Both labels of each row:
[ -4.8  -1.1   4.2  -2.3   2.6 -12.6 -71.3   0.6  -6.7   9.5   2.5  -4.8
  -3.0   9.3  12.2 -15.5  -5.2   3.8   8.8   5.7  21.4   0.4  -4.5  -1.7
   2.8  11.7   7.1   1.9  -9.5  25.9   5.8  10.9  48.7   0.7  -6.3  -0.8
   5.3   5.4  -4.2  -4.8  -8.2 -18.8   1.9   4.1]
nabal/Buve
[  1.9  -3.4   4.2   3.0  -3.7   3.0 -62.9  -2.4  -2.3  -0.6  -8.2   0.9
   4.5   6.9  11.5  -6.8   4.7   7.3  -4.8   8.2  14.2  -3.9  -7.0   1.4
   7.6   2.1   1.5 -13.6 -10.6  18.1  11.0   1.5  19.5   2.2  -6.8   2.1
  -8.4 -10.1  -4.4  -0.9  -3.1   0.5   0.6  -1.5]
nabal/Pifat
[  0.3  -5.4  -0.2   5.4   7.3 -12.8 -56.9   1.3   1.4  10.1  -6.1   4.6
  10.8  10.0   4.9   1.0  -4.9   1.1   3.9   2.6   6.4   7.2  -0.4   3.8
  -4.3   8.0   2.3  -1.1  -4.3  12.6   0.4   0.8  10.9  -8.0  -1.6   4.9
  -1.3  -1.8  -2.9   3.5   2.1 -11.8   0.4  -0.4]
nabal/fekuv
[-11.1  -2.0   5.7   6.0  10.9 -12.8 -71.3  -0.2  -0.4   3.2   0.0   1.9
   1.0  14.0   8.4  -4.4  -2.7   3.8   2.4   3.9   7.4   5.3  -2.3   3.8
  -3.4  13.8   0.3  -7.9  -8.5  21.6  -9.1   8.2  12.3  -3.6  -1.2   1.7
  -4.3  -2.6  -9.7   3.8  -4.3 -19.4   2.2   1.4]
nabal/fekuv
[ -4.4  -7.7   6.1   8.7   7.3 -16.2 -64.9  -0.3   0.2   4.0   1.1   1.7
  -1.7  11.5   6.8  -7.3   0.3  -0.7   3.7   4.0   9.8   4.1  -2.1   2.8
   1.1  16.2   4.9  -9.0  -1.2  20.7 -17.4   5.8  17.8   1.2  -2.2   0.6
   1.0   1.2  -4.4  -3.4  -5.9 -15.7   4.3   0.3]
nabal/fekuv
[-22.1  -2.3   4.2   4.3   4.9 -11.3 -71.3   2.9   1.5   2.2   1.4   3.7
  -3.4  10.0   8.3 -16.6 -10.7   2.0   5.0   7.1  11.2   4.1  -4.0   3.0
   6.5  11.7   6.6  -2.0  -8.8  26.7  -1.1   2.3  42.8   1.7  -2.0   0.7
   5.6   1.0  -7.1  -1.4  -7.0 -14.0   7.5  -1.8]
nabal/Buve
[ -4.5   1.3   6.3  -0.5   4.1  -8.5 -55.3   6.6  -2.1   7.9   6.7  -0.4
  -3.9   7.5   7.8  -8.2  -1.2   4.3  22.3  11.7   8.1   0.1  -0.4   5.0
  -1.1  11.9   4.4   0.1  -5.0  17.0   3.2   7.3  35.5  -2.5  -3.0   0.6
   6.2   0.9  -4.4   1.1  -3.4  -1.5   3.4   0.0]
nabal/Buve
[ -0.3  -3.9   6.6   0.8   3.5  -6.3 -63.8  -2.2  -4.3   0.1  -8.2   1.3
   1.9   7.1  12.5   0.3   2.3   7.8  -1.5   5.2  19.3  -6.2  -8.8   1.0
   1.1   2.4   2.6 -12.5  -6.6  20.8  12.9   5.4   7.6   0.3  -5.5  -3.0
  -3.2  -7.9  -5.4   3.2  -2.7   1.8   0.1   2.6]
nabal/Pifat
[ -4.5  -5.7   7.7   4.3   3.9 -12.2 -50.6  -4.0  -7.6   2.9   0.4  -0.9
   4.2   8.8   8.1   3.4   0.1   4.9   1.6   3.4  13.5  -5.6  -6.7   3.2
  -3.0   9.8   1.3  -5.0  -6.8  20.5  11.8   3.6  10.6   2.9  -1.5  -2.6
   5.8  -7.6  -4.9   3.6  -3.7  -6.8   1.9   4.7]
nabal/zep
[ -4.8   3.2   7.9  -1.5   2.2  -3.8 -63.2  -1.4  -0.2   0.2   0.6   3.0
  -2.0  11.8   9.2  -9.2  -5.1  -1.1   7.4   3.8   9.2   0.5   7.4  -1.1
   9.1   8.7   4.0  -7.9  -9.8  18.6  -1.5  -0.5  42.1  12.9  -4.8  -0.5
   2.3  -0.4  -0.4  -0.8  -5.0  -5.1   4.7   1.7]
nabal/Buve
[  3.1  -0.9   8.5  -1.2   3.3  -9.0 -20.3  -2.3  -6.3   3.3  -2.3   1.9
   0.8   8.2   6.0   4.4  -2.0   2.0   2.6  12.6  18.1   1.5  -2.3   1.4
  -5.6   3.8  -0.2   3.9  -8.7  20.2  18.5   7.6   1.1   0.3  -3.8  -3.6
   2.1  -5.3 -11.6   0.7   0.8   0.1   2.2   3.8]
nabal/Pifat
